Here is a tiny trained network, its code and every weight. The questions are about switching its units off for an input and a class, where a switched-off unit gives its printed mean instead of its output.

import numpy as np


def w(rows, s, z=0):
    codes = np.array(rows[::2]) - 128.0
    scale = np.full(codes.shape[1], s)
    scale[-1] = z or s
    return codes * scale


def f(y):
    return np.maximum(y, 0)


def log_softmax(a):
    a = a - a.max(-1, keepdims=True)
    return a - np.log(np.exp(a).sum(-1, keepdims=True))


def net(x, mask):
    res = np.array(x, float).reshape(1, 8) / 4 @ E
    y = f(res @ A[0][:, :-1].T + A[0][:, -1])
    res = res + np.where(mask, y, B[0][:, -1]) @ B[0][:, :-1]
    return log_softmax(res[-1] @ U[:, :-1].T + U[:, -1])


A, B = {}, {}
E = w([
[135,78,123,126,63,251,176,185],'x0',
[128,130,129,127,128,128,130,127],'x1',
[166,157,78,177,178,230,127,42],'x2',
[144,81,124,189,247,129,167,195],'x3',
[94,171,2,62,136,89,222,159],'x4',
[120,134,133,133,128,132,124,133],'x5',
[59,129,233,17,191,211,87,128],'x6',
[237,139,18,32,137,126,85,220],'x7',
],0.0082)
A[0] = w([
[149,148,127,134,143,102,142,101,13],'n1',
[82,172,78,123,88,90,205,153,172],'n2',
[167,176,108,116,240,99,120,44,173],'n3',
[161,24,156,176,61,104,16,150,148],'n4',
[92,139,176,158,142,123,213,91,60],'n5',
[138,104,41,241,44,68,121,129,15],'n6',
[113,175,85,126,72,166,68,67,216],'n7',
[114,177,111,140,162,32,72,99,25],'n8',
[90,169,42,168,155,189,152,72,210],'n9',
[91,146,141,172,136,106,112,111,186],'n10',
[184,194,69,116,169,198,70,118,109],'n11',
[73,211,155,57,17,142,82,113,140],'n12',
[157,97,102,167,84,130,147,138,47],'n13',
[98,110,148,41,132,179,131,107,24],'n14',
[156,147,125,95,131,108,95,170,43],'n15',
[139,106,161,174,185,103,184,186,15],'n16',
[76,140,120,116,129,107,224,122,93],'n17',
[166,109,78,124,163,127,52,164,98],'n18',
[131,72,114,117,176,110,123,139,18],'n19',
[104,123,154,136,98,123,106,49,226],'n20',
[110,159,137,63,173,184,134,125,108],'n21',
[91,152,170,96,100,58,151,169,221],'n22',
[57,118,136,169,135,155,227,82,76],'n23',
[95,57,140,83,164,89,101,88,56],'n24',
[104,63,156,132,135,67,132,223,98],'n25',
[118,155,152,136,150,127,192,58,126],'n26',
[150,138,116,100,134,112,103,164,42],'n27',
[182,100,92,64,143,162,121,179,96],'n28',
[117,150,141,98,57,76,114,157,192],'n29',
[118,96,103,160,221,159,182,184,193],'n30',
[85,149,85,106,118,144,178,122,73],'n31',
[127,101,168,181,235,136,116,187,229],'n32',
[34,146,95,71,158,90,178,183,174],'n33',
[159,153,102,190,94,96,132,129,2],'n34',
[122,147,133,116,155,46,47,120,52],'n35',
[91,106,172,85,79,81,108,208,158],'n36',
[126,147,139,56,175,183,140,75,64],'n37',
[107,128,120,153,195,38,57,193,163],'n38',
[189,205,75,114,110,141,22,211,105],'n39',
[134,58,126,133,45,254,203,212,123],'n40',
[102,127,163,82,196,145,151,142,27],'n41',
[129,148,73,185,56,131,123,130,42],'n42',
],0.0098,0.0054)
B[0] = w([
[91,171,125,182,162,130,145,136,136],'n1',
[195,126,174,71,144,165,123,85,229],'n2',
[92,135,124,162,73,218,136,58,228],'n3',
[180,150,157,6,254,161,194,99,219],'n4',
[114,130,150,125,62,71,194,210,194],'n5',
[97,169,198,181,180,37,31,160,224],'n6',
[190,62,55,84,107,85,95,118,225],'n7',
[61,201,153,119,98,185,120,51,194],'n8',
[208,42,142,148,171,171,114,131,234],'n9',
[143,96,158,114,100,158,164,136,193],'n10',
[99,37,138,195,93,143,188,190,210],'n11',
[124,121,55,95,133,26,124,126,249],'n12',
[75,218,144,190,203,108,75,98,159],'n13',
[64,165,145,163,193,67,28,137,183],'n14',
[105,155,185,163,80,93,184,183,165],'n15',
[96,146,106,34,119,33,130,128,169],'n16',
[142,135,160,72,124,151,143,146,186],'n17',
[131,96,184,128,93,84,180,151,186],'n18',
[41,134,140,117,89,58,149,136,142],'n19',
[158,86,92,91,135,108,173,173,227],'n20',
[135,116,150,181,164,110,82,128,196],'n21',
[185,104,111,184,132,156,158,134,234],'n22',
[82,91,138,136,72,127,175,180,210],'n23',
[64,175,123,181,150,116,121,124,164],'n24',
[148,70,63,245,100,195,80,129,198],'n25',
[108,80,144,172,72,119,175,159,191],'n26',
[82,129,173,127,125,116,168,146,157],'n27',
[88,119,161,168,98,76,190,113,209],'n28',
[164,45,51,165,109,139,134,129,218],'n29',
[158,98,44,78,97,58,83,78,222],'n30',
[147,170,175,64,182,158,112,99,170],'n31',
[163,75,69,54,130,53,117,97,239],'n32',
[169,103,182,94,209,149,130,87,237],'n33',
[64,158,147,191,218,57,80,165,164],'n34',
[61,174,147,146,105,191,180,74,189],'n35',
[147,79,113,236,151,188,101,127,227],'n36',
[133,116,150,184,193,101,51,148,189],'n37',
[141,96,114,131,96,148,110,60,221],'n38',
[87,104,173,118,102,96,211,142,232],'n39',
[90,236,131,150,70,186,145,7,245],'n40',
[53,182,101,140,179,43,57,178,172],'n41',
[117,136,132,153,162,58,72,117,177],'n42',
],0.0073,0.011)
U = w([
[77,147,160,163,209,46,36,191,22],'0',
[153,85,1,55,103,44,108,127,85],'1',
[197,42,80,196,138,179,122,165,154],'2',
[99,95,204,107,81,81,233,232,3],'3',
[57,204,96,126,89,180,142,27,25],'4',
[178,78,118,112,147,114,130,128,247],'5',
[238,97,228,27,229,143,148,126,13],'6',
[171,80,109,116,140,109,127,139,253],'7',
],0.0091,0.0061)

Each question gives the input, the list of numbers given to net, and the class t.
The units are the neurons (one row each of A and B). Each row of codes is followed by its name. A weight is (code - 128) times the scale printed after its matrix; where a second scale follows, it is the last column's (A, B and U).
mask holds one flag per neuron, in row order. A switched-off neuron (its flag False) gives its mean, the last column of its row in B, instead of its output. The means were averaged over made-up inputs and are rounded, as every weight is.
A unit's drop is (log p(t) with every unit on - log p(t) with that unit switched off) / (log p(t) with every unit on - log p(t) with every unit switched off).
The circuit of an input: a set's keep is (log p(t) with only the set's units on - log p(t) with every unit switched off) / (log p(t) with every unit on - log p(t) with every unit switched off). Starting from the 12 units with the biggest drops (on a tie, the unit counted first), units are removed one at a time, each time the one whose removal leaves the highest keep (on an exact tie, the one counted first), for as long as the keep stays at least 0.8.
units of the circuit, in order: the units of the circuit, biggest drop first
most important unit: the unit with the biggest drop
top k neurons: the k neurons with the biggest drops, biggest first
drop of u: that unit's drop, to one decimal
input [5,-6,-3,7,8,-6,-8,8], class 0: most important unit : n6
input [1,7,-8,3,-4,8,-1,-3], class 2: top 2 neurons : [n25; n36]
input [-7,-5,2,0,-7,-2,0,-2], class 4: units of the circuit, in order : [n3; n8]
input [-4,5,-2,-7,3,3,3,-8], class 3: top 4 neurons : [n5; n30; n32; n26]
input [-8,3,6,-6,-1,0,2,2], class 4: top 3 neurons : [n3; n8; n35]
input [1,8,8,8,2,2,5,-5], class 1: top 2 neurons : [n30; n32]
input [6,-6,-1,8,5,-2,7,8], class 1: top 2 neurons : [n30; n32]
input [-1,3,2,-6,-3,6,-7,4], class 0: top 2 neurons : [n6; n34]
input [-7,7,3,0,-5,-2,-6,7], class 3: units of the circuit, in order : [n39; n18; n11]
input [-6,2,3,2,-3,-5,-4,0], class 4: units of the circuit, in order : [n3; n8]
input [-7,6,8,0,8,3,-3,4], class 2: top 3 neurons : [n9; n11; n3]
input [-7,-2,3,3,8,-6,-1,2], class 6: units of the circuit, in order : [n33; n2]
input [-7,3,8,8,-3,2,-4,4], class 1: top 2 neurons : [n32; n30]
input [1,6,-3,-6,-6,-8,8,0], class 0: units of the circuit, in order : [n14]
input [7,0,3,-6,6,-1,0,8], class 3: units of the circuit, in order : [n39; n28]
input [6,1,-6,-4,7,0,4,7], class 3: top 4 neurons : [n28; n39; n15; n27]
input [1,0,2,-7,3,-6,4,8], class 3: top 2 neurons : [n39; n11]
input [-8,-1,8,-2,2,4,-4,8], class 2: top 2 neurons : [n11; n9]
input [0,6,-8,3,2,5,-5,3], class 2: drop of n25 : 0.4
input [2,-6,1,6,1,-1,2,-2], class 1: drop of n30 : 0.1
input [3,1,5,6,3,2,-4,-4], class 1: units of the circuit, in order : [n30]
input [-1,-6,6,5,-5,1,-2,7], class 3: drop of n15 : 0.0
